Here is a tiny trained network, its code and every weight. The questions are about switching its units off for an input and a class, where a switched-off unit gives its printed mean instead of its output.

import numpy as np


def w(rows, s, z=0):
    codes = np.array(rows[::2]) - 128.0
    scale = np.full(codes.shape[1], s)
    scale[-1] = z or s
    return codes * scale


def f(y):
    return y / 2 * (1 + np.tanh(0.7978845608 * (y + 0.044715 * y**3)))


def log_softmax(a):
    a = a - a.max(-1, keepdims=True)
    return a - np.log(np.exp(a).sum(-1, keepdims=True))


def net(x, mask):
    res = np.array(x, float).reshape(1, 5) / 4 @ E
    y = f(res @ A[0][:, :-1].T + A[0][:, -1])
    res = res + np.where(mask, y, B[0][:, -1]) @ B[0][:, :-1]
    return log_softmax(res[-1] @ U[:, :-1].T + U[:, -1])


A, B = {}, {}
E = w([
[146,53,176,107,211],'x0',
[205,132,88,96,35],'x1',
[254,154,155,170,203],'x2',
[19,212,215,150,134],'x3',
[175,87,100,239,98],'x4',
],0.0096)
A[0] = w([
[161,74,88,91,142,134],'n1',
[183,131,92,159,70,152],'n2',
[180,159,77,161,146,90],'n3',
[114,151,248,105,168,174],'n4',
[84,94,125,174,131,182],'n5',
[66,194,141,173,99,170],'n6',
[177,159,56,91,103,206],'n7',
[162,136,159,208,121,173],'n8',
[164,155,182,84,159,209],'n9',
[101,81,92,109,100,202],'n10',
[155,121,109,112,140,92],'n11',
[98,167,225,104,199,176],'n12',
[108,153,88,112,155,151],'n13',
[109,95,178,211,125,254],'n14',
[148,126,97,235,159,147],'n15',
[161,122,129,79,92,98],'n16',
[112,143,48,136,87,50],'n17',
[97,117,200,108,207,130],'n18',
[192,195,122,164,95,126],'n19',
[120,132,106,176,135,82],'n20',
[160,122,194,144,114,154],'n21',
[149,85,98,137,114,249],'n22',
[113,241,132,106,128,163],'n23',
[107,146,179,104,128,201],'n24',
[63,139,101,23,80,218],'n25',
],0.016,0.0046)
B[0] = w([
[117,91,117,91,177,200],'n1',
[159,153,168,118,121,229],'n2',
[182,127,85,95,145,183],'n3',
[147,103,181,130,201,228],'n4',
[100,177,108,140,136,171],'n5',
[100,93,124,245,134,214],'n6',
[195,106,150,153,128,226],'n7',
[137,195,85,131,145,189],'n8',
[130,106,131,97,171,192],'n9',
[143,130,122,81,170,195],'n10',
[127,123,127,142,150,150],'n11',
[161,69,219,190,209,243],'n12',
[142,112,169,127,132,145],'n13',
[82,142,82,144,155,199],'n14',
[89,189,49,86,161,203],'n15',
[152,106,138,140,128,172],'n16',
[114,141,191,129,134,192],'n17',
[141,137,159,142,170,223],'n18',
[147,167,87,91,54,201],'n19',
[68,132,94,132,112,144],'n20',
[153,141,107,102,144,156],'n21',
[140,144,96,90,171,204],'n22',
[117,73,158,171,123,201],'n23',
[118,126,162,109,167,179],'n24',
[109,236,175,91,187,251],'n25',
],0.011,0.015)
U = w([
[125,192,114,56,138,236],'0',
[134,123,214,152,188,197],'1',
[48,128,88,207,117,94],'2',
[131,182,214,142,71,70],'3',
[116,90,89,194,132,3],'4',
[171,145,125,196,40,12],'5',
[77,90,141,91,65,2],'6',
[186,2,113,104,94,179],'7',
],0.013,0.0035)

Each question gives the input, the list of numbers given to net, and the class t.
The units are the neurons (one row each of A and B). Each row of codes is followed by its name. A weight is (code - 128) times the scale printed after its matrix; where a second scale follows, it is the last column's (A, B and U).
mask holds one flag per neuron, in row order. A switched-off neuron (its flag False) gives its mean, the last column of its row in B, instead of its output. The means were averaged over made-up inputs and are rounded, as every weight is.
A unit's drop is (log p(t) with every unit on - log p(t) with that unit switched off) / (log p(t) with every unit on - log p(t) with every unit switched off).
The circuit of an input: a set's keep is (log p(t) with only the set's units on - log p(t) with every unit switched off) / (log p(t) with every unit on - log p(t) with every unit switched off). Starting from the 12 units with the biggest drops (on a tie, the unit counted first), units are removed one at a time, each time the one whose removal leaves the highest keep (on an exact tie, the one counted first), for as long as the keep stays at least 0.8.
circuit, biggest first: the units of the circuit, biggest drop first
most important unit: the unit with the biggest drop
k most important neurons: the k neurons with the biggest drops, biggest first
drop when u is switched off: that unit's drop, to one decimal
input [2,-4,-8,6,6], class 2: circuit, biggest first => n6, n14
input [-2,5,6,-8,1], class 0: circuit, biggest first => n19
input [-2,-7,0,-6,1], class 0: circuit, biggest first => n6, n12
input [-6,3,1,-7,3], class 0: 2 most important neurons => n12, n15
input [-8,5,-2,4,-5], class 3: 2 most important neurons => n12, n4
input [1,8,4,2,-1], class 7: 2 most important neurons => n25, n15
input [-5,-2,-1,-8,-2], class 7: 3 most important neurons => n7, n15, n8
input [-4,5,1,-2,2], class 5: 2 most important neurons => n25, n7
input [-7,8,-4,2,5], class 3: 3 most important neurons => n17, n25, n2
input [0,6,2,0,-2], class 0: drop when n8 is switched off => -0.2
input [-1,-4,8,2,4], class 0: drop when n15 is switched off => 0.1
input [8,5,8,-5,-7], class 7: drop when n25 is switched off => 0.4
input [6,7,7,7,3], class 0: drop when n21 is switched off => 0.2
input [-6,3,5,-3,1], class 0: most important unit => n6
